Below is a small trained network, with its code and all its weights. Each question gives an input and a target symbol and asks what happens when units are switched off, that is, made to give their printed mean instead of their output.

import numpy as np


def w(rows, s, z=0):
    codes = np.array(rows[::2]) - 128.0
    scale = np.full(codes.shape[1], s)
    scale[-1] = z or s
    return codes * scale


def norm(h):
    return h / np.sqrt((h * h).mean(-1, keepdims=True) + 1e-5)


def f(y):
    return np.maximum(y, 0)


def softmax(a):
    e = np.exp(a - a.max(-1, keepdims=True))
    return e / e.sum(-1, keepdims=True)


def log_softmax(a):
    a = a - a.max(-1, keepdims=True)
    return a - np.log(np.exp(a).sum(-1, keepdims=True))


def net(x, mask):
    ids = ['γδεζθξπστφψω'.index(c) for c in x.split()]
    T = len(ids)
    res = E[ids] + P[:T]
    q, k, v = (norm(res) @ M[0].T for M in (Q, K, V))
    z = softmax(np.where(np.tri(T) > 0, q @ k.T / 2**0.5, -1e9)) @ v
    res = res + np.where(mask[0], z, O[0][:, -1]) @ O[0][:, :-1]
    y = f(norm(res) @ A[0][:, :-1].T + A[0][:, -1])
    res = res + np.where(mask[1:9], y, B[0][:, -1]) @ B[0][:, :-1]
    return log_softmax(norm(res)[-1] @ U[:, :-1].T + U[:, -1])


Q, K, V, O, A, B = {}, {}, {}, {}, {}, {}
E = w([
[157,153,81],'γ',
[90,173,2],'δ',
[66,80,25],'ε',
[81,82,101],'ζ',
[111,80,77],'θ',
[60,62,42],'ξ',
[67,100,115],'π',
[77,100,90],'σ',
[120,46,71],'τ',
[173,166,131],'φ',
[129,125,31],'ψ',
[63,82,64],'ω',
],0.0084)
P = w([
[102,108,130],'0',
[112,250,192],'1',
[105,140,138],'2',
[140,74,98],'3',
[30,207,108],'4',
[103,135,137],'5',
[162,55,80],'6',
[99,120,197],'7',
[103,133,137],'8',
[171,54,72],'9',
[104,117,190],'10',
[101,132,137],'11',
[168,48,92],'12',
[107,116,186],'13',
],0.014)
Q[0] = w([
[254,112,192],'H1',
[183,90,174],'H1',
],0.012)
K[0] = w([
[146,201,255],'H1',
[142,149,165],'H1',
],0.008)
V[0] = w([
[64,255,145],'H1',
[201,214,235],'H1',
],0.0037)
O[0] = w([
[37,20,100,106],'H1',
[1,123,110,1],'H1',
],0.0033,0.0044)
A[0] = w([
[105,183,53,102],'N1',
[92,188,148,137],'N2',
[40,90,68,180],'N3',
[104,177,202,136],'N4',
[222,255,224,1],'N5',
[143,196,79,19],'N6',
[132,191,75,220],'N7',
[151,59,220,206],'N8',
],0.0093,0.0035)
B[0] = w([
[109,76,157,187],'N1',
[132,206,116,173],'N2',
[174,139,160,254],'N3',
[194,25,83,174],'N4',
[2,118,146,171],'N5',
[235,162,165,156],'N6',
[73,118,101,210],'N7',
[99,237,66,193],'N8',
],0.0066,0.0062)
U = w([
[37,164,121,211],'γ',
[145,247,41,97],'δ',
[58,49,84,3],'ε',
[191,141,159,122],'ζ',
[240,81,204,169],'θ',
[113,65,128,69],'ξ',
[228,175,142,95],'π',
[166,127,219,208],'σ',
[217,143,87,83],'τ',
[85,93,116,52],'φ',
[175,102,54,77],'ψ',
[111,57,186,103],'ω',
],0.013,0.0058)

Each question gives the input, a string of symbols that net reads in full, and the target symbol t.
The units are the heads (2 rows each of Q, K, V and O) and the neurons (one row each of A and B). Each row of codes is followed by its name. A weight is (code - 128) times the scale printed after its matrix; where a second scale follows, it is the last column's (O, A, B and U).
mask holds one flag per unit, heads first, then neurons. A switched-off unit (its flag False) gives its mean, the last column of its rows in O or B, instead of its output. The means were averaged over made-up inputs and are rounded, as every weight is.
A unit's drop is (log p(t) with every unit on - log p(t) with that unit switched off) / (log p(t) with every unit on - log p(t) with every unit switched off).
The circuit of an input: a set's keep is (log p(t) with only the set's units on - log p(t) with every unit switched off) / (log p(t) with every unit on - log p(t) with every unit switched off). Starting from all 9 units, units are removed one at a time, each time the one whose removal leaves the highest keep (on an exact tie, the one counted first), for as long as the keep stays at least 0.8.
units of the circuit, in order: the units of the circuit, biggest drop first
unit that matters most: the unit with the biggest drop
k most important neurons: the k neurons with the biggest drops, biggest first
drop when u is switched off: that unit's drop, to one decimal
input σ δ ξ γ ω γ φ θ, target γ: 4 most important neurons : (N8, N6, N3, N2)
input θ γ θ ε ω ε ω ε ε θ γ π θ ε, target δ: units of the circuit, in order : (N8, H1, N5)
input δ γ θ γ ξ θ γ π σ, target σ: 4 most important neurons : (N3, N8, N4, N5)
input σ θ γ γ ω γ τ ζ, target γ: 2 most important neurons : (N8, N6)
input φ γ δ ω σ φ γ φ, target δ: 3 most important neurons : (N8, N1, N2)
input σ π γ γ θ ε ε π τ θ φ, target γ: unit that matters most : N8
input τ ξ φ, target γ: 2 most important neurons : (N5, N2)
input γ δ γ σ σ π θ γ ζ θ γ ω, target ω: 4 most important neurons : (N8, N3, N6, N4)
input φ γ ψ γ θ σ, target σ: 3 most important neurons : (N3, N8, N5)
input θ δ ψ, target ψ: drop when N7 is switched off : 0.9
input ψ σ π γ ξ σ δ ε θ γ σ, target δ: drop when N3 is switched off : 0.0
input θ γ π γ ξ σ θ γ, target δ: drop when N4 is switched off : 0.1
input γ θ ψ θ σ γ ζ θ γ σ θ, target δ: drop when N8 is switched off : 1.1
